Here is a tiny trained network, its code and every weight. The questions are about switching its units off for an input and a class, where a switched-off unit gives its printed mean instead of its output.

import numpy as np


def w(rows, s, z=0):
    codes = np.array(rows[::2]) - 128.0
    scale = np.full(codes.shape[1], s)
    scale[-1] = z or s
    return codes * scale


def f(y):
    return np.maximum(y, 0)


def log_softmax(a):
    a = a - a.max(-1, keepdims=True)
    return a - np.log(np.exp(a).sum(-1, keepdims=True))


def net(x, mask):
    res = np.array(x, float).reshape(1, 5) / 4 @ E
    y = f(res @ A[0][:, :-1].T + A[0][:, -1])
    res = res + np.where(mask, y, B[0][:, -1]) @ B[0][:, :-1]
    return log_softmax(res[-1] @ U[:, :-1].T + U[:, -1])


A, B = {}, {}
E = w([
[34,56,79,189,123,163,172,98,77,146,247,138],'x0',
[167,114,91,149,127,127,117,133,141,101,140,130],'x1',
[121,137,82,125,65,44,81,90,15,102,99,183],'x2',
[151,159,109,123,164,47,201,62,150,85,97,31],'x3',
[142,82,72,96,136,108,120,141,160,126,151,129],'x4',
],0.014)
A[0] = w([
[201,146,195,93,171,185,155,220,238,139,74,102,251],'n0',
[176,127,102,102,77,204,120,169,112,213,173,127,218],'n1',
[134,161,128,139,169,28,214,24,149,75,139,47,238],'n2',
[158,198,119,78,86,111,59,98,187,145,81,148,252],'n3',
[76,86,153,198,193,254,117,168,213,142,196,138,221],'n4',
[100,116,133,178,185,201,175,137,205,140,165,82,96],'n5',
],0.0079,0.0022)
B[0] = w([
[130,25,109,190,139,118,146,86,61,222,250,146,254],'n0',
[70,131,190,101,146,136,60,107,87,99,124,119,184],'n1',
[68,102,109,156,170,36,188,20,167,119,135,109,237],'n2',
[179,134,201,123,152,74,40,157,171,99,76,142,208],'n3',
[106,154,141,68,104,204,138,86,121,130,168,111,242],'n4',
[109,202,89,120,182,174,146,193,198,70,135,103,207],'n5',
],0.012,0.019)
U = w([
[130,48,101,180,61,157,61,129,1,194,234,180,253],'0',
[121,37,92,208,114,78,189,63,88,176,195,132,137],'1',
[164,152,196,67,150,104,9,218,120,71,126,217,164],'2',
[172,132,140,88,176,53,79,48,188,108,41,86,38],'3',
[120,167,130,80,89,225,81,106,178,110,157,126,51],'4',
[88,175,68,154,164,146,176,111,243,95,119,50,27],'5',
],0.0088,0.0036)

Each question gives the input, the list of numbers given to net, and the class t.
The units are the neurons (one row each of A and B). Each row of codes is followed by its name. A weight is (code - 128) times the scale printed after its matrix; where a second scale follows, it is the last column's (A, B and U).
mask holds one flag per neuron, in row order. A switched-off neuron (its flag False) gives its mean, the last column of its row in B, instead of its output. The means were averaged over made-up inputs and are rounded, as every weight is.
A unit's drop is (log p(t) with every unit on - log p(t) with that unit switched off) / (log p(t) with every unit on - log p(t) with every unit switched off).
The circuit of an input: a set's keep is (log p(t) with only the set's units on - log p(t) with every unit switched off) / (log p(t) with every unit on - log p(t) with every unit switched off). Starting from all 6 units, units are removed one at a time, each time the one whose removal leaves the highest keep (on an exact tie, the one counted first), for as long as the keep stays at least 0.8.
units of the circuit, in order: the units of the circuit, biggest drop first
most important unit: the unit with the biggest drop
k most important neurons: the k neurons with the biggest drops, biggest first
drop of u: that unit's drop, to one decimal
input [4,8,0,-7,6], class 4: 2 most important neurons : n0, n4
input [5,-6,-7,4,-7], class 5: most important unit : n5
input [-6,5,4,0,-8], class 2: 2 most important neurons : n2, n3
input [6,7,-2,0,-1], class 4: units of the circuit, in order : n2, n0
input [-3,8,-8,-1,-4], class 0: units of the circuit, in order : n0, n2
input [-4,-3,-2,1,5], class 1: 3 most important neurons : n0, n4, n1
input [-5,1,1,-1,-3], class 2: 2 most important neurons : n3, n2
input [0,3,-2,-2,7], class 0: 2 most important neurons : n2, n3
input [8,-3,-8,0,2], class 4: 2 most important neurons : n4, n2
input [0,-1,3,7,-2], class 3: 2 most important neurons : n0, n5
input [3,5,-8,-1,-7], class 4: 3 most important neurons : n5, n4, n2
input [-6,4,0,2,-5], class 1: 2 most important neurons : n0, n5
input [0,7,1,6,-2], class 3: drop of n1 : -0.2
input [-3,4,3,-7,-5], class 2: units of the circuit, in order : n0
input [-5,-7,-3,-8,-8], class 0: drop of n0 : 2.6
input [4,5,0,8,-2], class 5: drop of n0 : 2.2
